Below are the code and all the weights of a small trained network. Each question names an input and a class and asks about switching units off, where a switched-off unit gives its printed mean instead of its output.

import numpy as np


def w(rows, s, z=0):
    codes = np.array(rows[::2]) - 128.0
    scale = np.full(codes.shape[1], s)
    scale[-1] = z or s
    return codes * scale


def f(y):
    return np.maximum(y, 0)


def log_softmax(a):
    a = a - a.max(-1, keepdims=True)
    return a - np.log(np.exp(a).sum(-1, keepdims=True))


def net(x, mask):
    res = np.array(x, float).reshape(1, 8) / 4 @ E
    y = f(res @ A[0][:, :-1].T + A[0][:, -1])
    res = res + np.where(mask, y, B[0][:, -1]) @ B[0][:, :-1]
    return log_softmax(res[-1] @ U[:, :-1].T + U[:, -1])


A, B = {}, {}
E = w([
[132,127,132,129,130],'x0',
[225,65,110,2,114],'x1',
[127,133,133,128,127],'x2',
[126,121,125,125,128],'x3',
[123,123,125,126,123],'x4',
[87,229,100,32,134],'x5',
[198,195,105,179,38],'x6',
[127,132,130,126,129],'x7',
],0.0088)
A[0] = w([
[81,240,61,39,144,117],'neuron 1',
[213,77,127,45,112,112],'neuron 2',
[133,72,164,72,137,159],'neuron 3',
[82,45,151,63,212,96],'neuron 4',
[177,20,162,227,112,86],'neuron 5',
[164,52,167,163,116,253],'neuron 6',
[65,77,200,110,207,92],'neuron 7',
[229,179,144,156,2,116],'neuron 8',
[111,90,148,91,182,120],'neuron 9',
[59,134,146,148,141,111],'neuron 10',
[251,66,109,11,124,3],'neuron 11',
],0.0073,0.0037)
B[0] = w([
[144,78,201,70,108,233],'neuron 1',
[61,141,136,174,129,237],'neuron 2',
[119,168,97,155,123,202],'neuron 3',
[194,150,100,122,168,226],'neuron 4',
[135,106,172,45,96,253],'neuron 5',
[127,93,134,84,74,254],'neuron 6',
[189,155,84,125,220,208],'neuron 7',
[207,154,71,115,192,247],'neuron 8',
[163,117,93,132,147,184],'neuron 9',
[125,144,114,180,120,180],'neuron 10',
[56,154,177,255,151,251],'neuron 11',
],0.0093,0.0064)
U = w([
[36,150,172,247,117,130],'0',
[103,111,98,101,97,254],'1',
[196,137,24,107,152,51],'2',
[122,78,254,24,73,63],'3',
],0.0091,0.0073)

Each question gives the input, the list of numbers given to net, and the class t.
The units are the neurons (one row each of A and B). Each row of codes is followed by its name. A weight is (code - 128) times the scale printed after its matrix; where a second scale follows, it is the last column's (A, B and U).
mask holds one flag per neuron, in row order. A switched-off neuron (its flag False) gives its mean, the last column of its row in B, instead of its output. The means were averaged over made-up inputs and are rounded, as every weight is.
A unit's drop is (log p(t) with every unit on - log p(t) with that unit switched off) / (log p(t) with every unit on - log p(t) with every unit switched off).
The circuit of an input: a set's keep is (log p(t) with only the set's units on - log p(t) with every unit switched off) / (log p(t) with every unit on - log p(t) with every unit switched off). Starting from all 11 units, units are removed one at a time, each time the one whose removal leaves the highest keep (on an exact tie, the one counted first), for as long as the keep stays at least 0.8.
units of the circuit, in order: the units of the circuit, biggest drop first
most important unit: the unit with the biggest drop
k most important neurons: the k neurons with the biggest drops, biggest first
drop of u: that unit's drop, to one decimal
input [4,-5,0,-2,-3,8,-7,-6], class 3: units of the circuit, in order -> [neuron 1]
input [-6,-3,-8,-5,-6,7,-6,8], class 3: 4 most important neurons -> [neuron 1; neuron 8; neuron 11; neuron 3]
input [8,2,2,-7,0,4,0,3], class 3: 3 most important neurons -> [neuron 1; neuron 8; neuron 7]
input [0,-2,-4,-1,-4,6,-7,5], class 2: units of the circuit, in order -> [neuron 7; neuron 4]
input [8,-6,-6,-5,8,-7,-1,7], class 1: units of the circuit, in order -> [neuron 11; neuron 5]
input [1,4,-5,-3,-1,-3,-1,7], class 0: units of the circuit, in order -> [neuron 11; neuron 2]
input [0,-3,4,8,4,4,-5,-5], class 2: units of the circuit, in order -> [neuron 7; neuron 11]
input [-7,5,-8,-8,6,-8,5,-1], class 3: 3 most important neurons -> [neuron 5; neuron 6; neuron 7]
input [-8,-5,5,-5,-5,2,-6,-4], class 2: 4 most important neurons -> [neuron 11; neuron 7; neuron 2; neuron 4]
input [1,-3,4,5,-7,4,8,-2], class 2: 2 most important neurons -> [neuron 8; neuron 11]
input [4,8,1,3,-3,-8,-8,-5], class 0: 2 most important neurons -> [neuron 11; neuron 2]
input [-4,-2,-5,7,1,-6,8,3], class 2: 4 most important neurons -> [neuron 8; neuron 1; neuron 11; neuron 2]
input [-4,4,-3,-2,-1,6,5,4], class 3: 2 most important neurons -> [neuron 1; neuron 7]
input [-1,-3,-6,4,-1,-5,1,0], class 3: most important unit -> neuron 5
input [-5,6,-5,-5,-6,-5,3,6], class 0: 3 most important neurons -> [neuron 11; neuron 2; neuron 1]
input [6,4,-3,-6,0,-5,-8,7], class 2: 2 most important neurons -> [neuron 4; neuron 7]
input [-1,-7,4,-8,2,8,2,0], class 3: 2 most important neurons -> [neuron 1; neuron 11]
input [0,-4,3,-7,-8,-3,6,-8], class 1: drop of neuron 7 -> 0.3
input [-3,-5,3,7,8,-7,-8,-5], class 1: drop of neuron 10 -> 0.0
input [-4,8,-8,-2,-3,4,-3,-8], class 0: drop of neuron 11 -> 0.5
input [-7,-1,8,-2,6,-8,0,-7], class 3: units of the circuit, in order -> [neuron 5]
